B, the same points and some others measured another way; then each row and its match in B:
B:
0: [62, -60, -52, 211, -11, 284, -146, 32, 78, -58, 285, 80, -20, 241, -143, -29, 109, -21, -99, -23, 32, 27, 127]
1: [-75, -149, 132, 254, 282, 65, 253, 30, -124, -130, 36, -37, 16, 98, -35, -85, -57, -68, 49, 66, -217, 59, 241]
2: [-5, -8, 3, 4, -48, 76, -100, -105, -52, -28, -14, -209, -38, 62, -27, -60, 102, -39, -138, -135, 95, -37, -57]
3: [32, 26, -97, -15, -126, 243, -54, 63, 94, -5, 218, 34, -88, 244, -63, -5, 84, 56, -121, -83, 110, 40, 92]
4: [-197, 217, 15, 117, -200, 156, -232, -199, -105, 64, 98, -130, 134, -20, 0, 237, 122, 155, -65, 11, 96, -102, -205]
5: [-18, -53, 20, 150, 87, 144, 15, 123, -6, -132, 93, 58, 0, 134, 46, -176, 8, 4, -45, 199, -162, -11, 165]
6: [-165, 191, -161, -211, -281, 14, -6, 245, -68, 15, -312, -5, -130, 60, 377, 26, 117, 95, -74, 131, 74, -50, 53]
7: [10, -131, 104, 134, 187, 150, 170, -3, -1, -127, 234, -52, -25, 171, -105, -174, -79, 10, -34, 14, -153, 37, 168]
8: [-256, 250, -92, -262, -280, -7, 120, 285, -156, -48, -374, -44, -76, 19, 513, -94, -6, 191, -38, 324, -104, -136, 35]
9: [11, 49, -11, 58, 95, -12, -124, -114, -15, 44, -52, -50, 68, -54, -126, 54, 224, -115, -148, -75, 147, 129, 10]
10: [36, -187, 38, 211, 47, 381, 202, 24, -53, -151, 328, -84, -107, 425, -172, -135, -106, -8, -20, -190, -107, -31, 228]
11: [-204, 399, -165, -205, -154, -200, -193, 210, -97, 106, -554, 141, 122, -281, 394, 96, 330, 26, -140, 427, 98, 72, -18]
12: [-136, -139, 115, -176, 154, -301, 327, 162, -43, -115, -344, -198, -236, -108, 386, -178, -103, 8, 42, 113, -150, 6, 140]
13: [-236, 304, -263, -179, -473, 276, 45, 565, -244, -141, -424, 134, -85, 283, 631, -232, 19, 174, -61, 494, -208, -245, 183]
14: [-73, -118, 3, 125, -61, 289, 223, 140, -137, -164, 76, -112, -144, 359, 88, -144, -118, 32, 12, -56, -160, -113, 201]
15: [-79, -52, -46, -231, -108, -159, 89, 66, 100, 59, -159, -164, -303, 9, 225, 131, 75, 42, -33, -214, 212, 61, 33]
16: [55, -196, 13, 182, 19, 361, 153, 10, 41, -100, 396, -61, -151, 421, -199, -39, -72, 12, -19, -264, -15, 13, 206]
17: [6, -118, -63, -184, -112, 6, 118, 66, 192, 48, 116, -100, -338, 181, 58, 127, 34, 70, -38, -320, 227, 100, 102]
18: [14, -81, 66, 164, 179, -7, -85, -137, 18, -11, 66, -79, 28, -33, -144, 31, 139, -103, -88, -82, 64, 100, 34]
19: [-105, -26, 124, 386, 246, 100, -16, -49, -171, -113, 19, 16, 202, -17, -56, -50, 56, -74, 2, 239, -226, 3, 112]
20: [-109, 8, 74, -8, 138, -48, 205, 23, -19, -17, -8, -33, -20, -15, 58, 21, -5, 55, 1, 68, -61, 99, 122]
21: [-92, 44, -63, 65, -64, 128, 17, 174, -79, -68, -92, 44, -39, 133, 164, -47, 69, 15, -42, 143, -65, -25, 149]
22: [9, -64, 63, 145, 138, -101, -264, -120, 45, -31, -31, -95, 30, -150, -10, -40, 181, -96, -113, 59, 52, 25, -64]
23: [-89, -70, 12, 5, 39, 46, 222, 168, -72, -102, -107, -53, -132, 137, 180, -101, -38, 10, 6, 59, -110, 5, 202]
24: [-144, 48, 2, -80, -25, -105, 37, 147, -80, -70, -278, -78, -73, -64, 326, -105, 38, 39, -34, 219, -86, -53, 45]
25: [24, 10, -115, 213, -80, 241, -231, 0, -44, -3, 31, 24, 14, 181, -107, 71, 238, -118, -133, -104, 140, 23, 75]
26: [-228, 307, -98, -167, -128, -94, -3, 266, -218, -30, -544, 46, 91, -140, 455, -119, 146, 44, -90, 469, -112, -51, 55]
27: [-130, 46, -66, -66, -153, 25, -21, 267, -73, -121, -247, -22, -119, 69, 407, -184, 24, 68, -44, 284, -131, -136, 82]
28: [-12, -167, 126, -55, 201, -130, 229, -133, 52, 3, 49, -232, -158, -7, -78, 32, -13, -35, -28, -271, 82, 134, 73]
29: [-128, 407, -277, -74, -276, 194, -170, 239, 130, 209, 72, 431, 80, 93, 69, 389, 318, 184, -93, 215, 239, 205, 136]
30: [-151, 175, -108, -279, -221, -165, -80, 137, -143, -1, -552, -191, -101, -122, 427, -92, 163, -2, -140, 123, 90, -92, -76]
31: [-53, -231, 190, 167, 341, -129, 229, -73, -77, -113, -64, -191, -62, -43, -6, -85, -44, -110, 33, -54, -138, 71, 141]
32: [-142, -228, 139, -104, 71, -184, 313, 79, -46, -134, -183, -310, -306, 21, 332, -120, -168, 51, 80, -73, -123, -82, 90]
33: [-139, 106, -7, -39, 49, -166, 1, 49, -137, 6, -389, -77, 32, -167, 212, 3, 164, -68, -76, 150, 12, 47, 33]
34: [-37, -66, 61, -67, 220, -437, -106, -121, 136, 116, -259, -114, -102, -351, 74, 203, 257, -125, -68, -98, 248, 226, -34]
35: [164, -77, -59, 177, 10, 288, -264, -127, 227, 30, 494, 71, -22, 226, -362, 69, 183, -32, -166, -223, 216, 125, 52]
36: [-143, 124, -78, -175, -100, -99, 44, 248, -59, -39, -348, 5, -94, -43, 387, -91, 84, 48, -62, 258, -42, -18, 91]
37: [-90, -161, 122, 223, 210, 205, 405, 63, -244, -191, 16, -133, -26, 262, -22, -181, -155, -57, 50, -20, -282, -22, 277]
38: [-22, -168, 76, 134, 45, 231, 256, -129, -204, -102, 62, -325, -107, 296, -153, -48, -70, -84, -34, -390, -7, -38, 109]
39: [-22, -71, 123, 292, 343, 55, 100, -77, -58, -57, 126, 47, 143, -2, -198, -7, 67, -94, -17, 82, -123, 154, 182]
40: [-129, 66, -3, 84, -3, 121, 97, 139, -162, -103, -122, -4, 38, 100, 156, -110, 14, 22, -30, 210, -159, -47, 135]
41: [-8, -164, 101, 117, 122, 36, 36, -69, 3, -99, 100, -170, -89, 72, -28, -99, -13, -32, -36, -85, -49, -15, 54]
42: [-195, 221, -167, -434, -244, -284, 19, 381, 38, 41, -551, 48, -210, -156, 635, -15, 144, 127, -69, 328, 71, 9, 56]
43: [156, -274, 91, 272, 205, 148, -129, -209, 214, -30, 484, -73, -92, 153, -365, 37, 78, -85, -77, -301, 122, 118, 66]
44: [131, -298, 98, 81, 118, 16, -92, -218, 200, -35, 316, -247, -219, 104, -211, -15, 39, -69, -90, -393, 175, 52, -22]
45: [-94, 0, 15, 42, 33, 17, 71, 47, -93, -47, -118, -78, -32, 38, 104, -26, 52, -16, -36, 39, -39, 7, 88]
46: [-120, 143, -46, -131, 24, -153, 52, 74, -15, 81, -254, 16, -13, -126, 153, 124, 174, 4, -73, 82, 107, 147, 72]
47: [-26, -109, 47, -46, 27, 6, 124, -45, -83, -73, -102, -268, -147, 89, 49, -112, 0, -55, -79, -187, 24, -24, 39]
48: [-158, 62, 4, 91, -12, 92, 89, 135, -228, -125, -228, -64, 39, 72, 226, -143, 13, 0, -27, 225, -188, -97, 110]
49: [-47, 28, -3, -105, 9, -156, -69, -103, 43, 85, -130, -148, -79, -117, 32, 136, 181, -32, -108, -155, 220, 103, -55]
50: [86, -81, -56, -15, 7, 37, -87, -109, 266, 135, 290, 1, -176, 102, -220, 281, 188, -9, -95, -373, 351, 221, 53]
51: [-44, -231, 96, 110, 207, -84, 214, 24, 31, -53, -1, -100, -188, 56, 34, 54, -12, -64, 53, -144, -19, 106, 196]
52: [14, -77, 46, 263, 128, 159, -83, -125, -90, -58, 90, -92, 64, 96, -183, -21, 118, -124, -91, -97, 6, 28, 63]
53: [-95, 188, -139, -151, -195, 69, -64, 209, 39, 17, -92, 107, -51, 62, 231, 1, 127, 121, -100, 204, 53, 15, 66]
54: [-34, -96, 133, 49, 213, -120, 90, -249, 28, 52, 71, -216, -40, -85, -169, 154, 75, -54, -38, -271, 137, 150, -10]
55: [-59, -99, 18, 90, 73, -19, 38, 129, -159, -151, -297, -128, -75, 39, 218, -213, 53, -128, -50, 113, -129, -70, 131]
56: [-9, -7, 45, -31, 100, -141, -147, -47, 110, -2, -21, -60, -19, -152, 54, -50, 131, -7, -111, 96, 57, 65, -33]
57: [97, -101, 38, 221, 158, 176, -130, -95, 117, -45, 341, 38, 38, 122, -257, -43, 104, -50, -106, -45, 27, 101, 87]
58: [39, -146, 74, 131, 219, -81, -74, -56, 114, -34, 83, -30, -45, -61, -66, -22, 107, -85, -64, -8, 29, 116, 77]
59: [-139, 134, -122, -150, -128, -28, 74, 299, -11, -1, -257, 107, -112, 36, 345, 14, 105, 79, -36, 222, 0, 36, 160]
60: [61, -134, 12, -2, 27, 104, 28, -45, 113, -27, 214, -112, -160, 172, -109, -30, 33, -5, -86, -223, 108, 59, 77]
61: [-5, 52, -82, 242, 14, 173, -170, -85, -49, 77, 40, 54, 88, 98, -211, 231, 277, -129, -109, -156, 190, 135, 84]
62: [14, 198, -193, -10, -125, 198, -145, 76, 25, 106, 10, 165, 49, 136, -100, 145, 291, -33, -178, -32, 228, 162, 113]
63: [-163, 154, -42, 89, 3, 25, -10, 153, -215, -57, -328, 47, 113, -32, 218, -54, 139, -41, -57, 306, -123, -13, 108]
64: [-97, -92, -15, -260, -68, -123, 271, 222, 114, -32, -99, -93, -346, 92, 331, -18, -76, 122, 31, -49, 20, 32, 157]
65: [181, -295, 34, 331, 157, 251, -165, -96, 157, -94, 431, -24, -97, 262, -316, -67, 90, -137, -93, -241, 65, 62, 134]
66: [-18, 181, -176, -6, -123, 49, -284, 154, 106, 78, -64, 220, 24, -5, 93, 110, 300, 5, -144, 183, 167, 105, 64]
67: [139, -25, -116, -5, -103, 89, -398, -36, 244, 41, 189, 23, -99, 68, -104, 4, 261, -48, -215, -111, 276, 71, -43]

[308, 48, 61, -79, 268, 212, -3, -7, 154, 384, 149, -266, -186, 33, 33, 297, -25, -2, 142, -427, 261, -194, -170, 376, 50, -318, -271] -> 4
[271, -80, -60, -47, 6, -268, 18, -27, -360, 225, 80, -73, 300, -195, -77, 317, -109, -106, 61, -254, 70, 21, 50, -176, -324, 88, -358] -> 67
[-125, 206, -143, -13, 274, -255, -37, 55, 475, -105, -160, 6, -63, -186, -103, 40, 7, 122, 71, 328, 38, 238, 60, 45, 164, -251, -10] -> 21
[102, -17, 82, 12, 79, -18, -110, 113, 109, 23, 34, -54, -86, 130, -9, 14, -15, -22, -28, -25, -7, -6, -43, -26, 8, -147, -50] -> 15
[108, -34, -16, -56, 8, -95, -14, -149, 106, 6, 113, -14, -136, -188, -109, 21, 11, 27, 50, 18, 69, 59, 23, 41, -58, 75, -23] -> 50
[325, -208, 194, -318, -80, -193, -32, -543, 8, 44, 274, 184, -378, -569, -365, -25, -18, -141, 160, -54, 115, 3, 220, -183, -195, 608, 108] -> 51
[159, 3, 80, -95, 16, 18, -49, -149, 145, -40, 134, -23, -247, -91, -160, -47, 64, -22, 36, 52, 50, -34, 11, 25, -30, 99, 43] -> 64
[36, -150, -109, -110, -102, -269, -82, -150, -151, 184, 215, -38, 18, -162, 39, 196, -68, 14, -29, -159, -22, 89, 145, -29, -274, 45, -199] -> 25
[-329, 231, -17, 131, 307, -126, -89, 314, 692, -200, -407, 45, -119, 27, 62, -195, 60, 66, 13, 467, -10, 294, 23, -103, 435, -418, 172] -> 41
[-40, -14, -228, -89, -13, -219, -124, -74, 11, 144, 256, -134, -33, 19, 81, 250, -34, 155, -80, -75, -59, 68, 75, 222, -226, -226, -233] -> 13
[131, -29, 101, -9, -74, 152, -54, -85, 115, -101, 166, -62, -276, 83, -87, -146, 105, 2, -35, 54, 15, -75, -71, 79, -11, 63, 93] -> 1
[58, -248, 27, -120, -231, -121, -47, -298, -153, 175, 235, 22, -158, -268, 37, 10, 2, -70, 5, -199, 39, 46, 164, -90, -220, 283, -38] -> 27
[-78, 195, -82, 217, 139, 182, -121, 433, 293, -138, -31, -248, -28, 585, 145, -37, 80, 170, -169, 163, -93, -26, -255, 275, 148, -622, -68] -> 17
[93, -118, 73, -69, 4, -26, -107, -62, 87, 135, 154, -42, -201, -10, 29, 39, -25, -12, -4, -150, 36, -5, 23, 43, -44, -46, -46] -> 8
[127, 20, 67, 53, 3, 47, 7, 24, 49, -54, -11, -53, -50, -14, -77, -76, 62, -58, 24, 43, 61, 1, -64, -67, 6, 34, 0] -> 46
[-23, 143, -303, 143, 88, 22, 91, -64, 356, -109, 138, -184, -113, -75, -28, 35, 51, 351, 26, 157, 124, 135, -217, 568, 88, -286, -67] -> 29
[-165, 485, -83, 174, 403, 46, 61, 420, 515, -150, -511, -164, 130, 92, -12, -38, 169, -25, 94, 417, 107, 121, -105, -66, 375, -500, -48] -> 49
[-21, -44, 5, 64, -32, -12, -43, 21, 136, -24, 26, -36, -113, 8, 43, -87, 33, 32, -26, 43, 21, 79, -25, 15, 35, -62, 26] -> 43
[215, -158, 52, -20, -84, -76, -37, -92, -138, 67, 182, -22, -38, -72, -68, 50, -49, -29, -3, -151, 35, -4, -14, -36, -174, 130, -89] -> 57
[-67, -52, 2, 129, -107, 42, -48, 115, 34, -44, 2, -76, -28, 136, 130, -123, 65, 1, -90, 32, -25, 63, -48, -42, 6, -90, 10] -> 36
[180, -85, 207, 52, -55, 2, 91, -64, -61, -20, -153, 75, 7, -305, -134, -173, 48, -239, 124, -2, 156, 46, 21, -380, 30, 357, 76] -> 34
[29, -35, 109, -275, 39, -133, -241, -111, 131, 126, 182, -3, -307, 37, -34, 92, 27, -91, -42, -31, -90, -49, 215, -111, -127, -41, -26] -> 38
[160, 153, 3, -52, 272, -103, -75, 140, 182, 43, -44, -95, 8, 55, -127, 180, -30, -5, 47, 39, 39, -4, -37, 16, 8, -256, -172] -> 48
[123, -49, 150, -147, 59, -151, -156, 29, -16, 107, 30, 19, -69, 10, -59, 81, -21, -169, -5, -60, -44, -20, 138, -276, -118, 17, -81] -> 47
[15, 47, -188, 128, -6, -107, 77, 31, -7, -6, -5, -113, 159, -109, 14, 78, 13, 91, 16, 35, 75, 127, -72, 82, -70, -94, -162] -> 66
[263, -19, -22, -231, 56, -115, -146, -196, 21, 103, 367, -92, -226, 2, -177, 234, -32, 64, -12, -110, -21, -106, 40, 199, -250, -31, -165] -> 16
[-17, 94, -149, -4, 51, -103, -15, -9, 108, 28, 45, -119, -5, -53, 1, 107, 46, 75, 7, 63, 34, 76, 6, 109, -56, -156, -135] -> 61
[15, 88, -106, 118, 121, -42, -28, 176, 170, -22, -19, -128, 42, 118, 29, 65, -6, 116, -30, 62, 26, 83, -119, 150, 47, -305, -117] -> 53
[37, 127, -99, 62, 85, -32, 5, 52, 182, -96, 2, -101, -21, 10, -73, 16, 56, 93, 7, 148, 35, 64, -86, 120, 18, -156, -63] -> 59
[133, 73, -45, -158, 110, -89, -167, -30, 137, 28, 243, -112, -185, 143, -106, 178, 6, 83, -56, 15, -64, -65, 15, 176, -147, -203, -137] -> 10
[319, -83, 133, -135, -46, 21, -61, -172, -91, 45, 246, -39, -182, -48, -191, 45, 18, -89, 23, -123, 41, -129, -2, -28, -185, 196, -52] -> 7
[-25, 5, 43, -40, 30, -180, -63, 98, -66, 160, -146, -25, 125, -90, 75, 90, 15, -195, 25, -55, 13, 70, 160, -356, -74, -26, -144] -> 30
[-29, 43, -189, 20, -97, -111, -9, -42, -59, 1, 119, -126, 58, -21, 31, 84, 62, 76, -54, 49, -23, 68, 18, 74, -180, -70, -151] -> 62
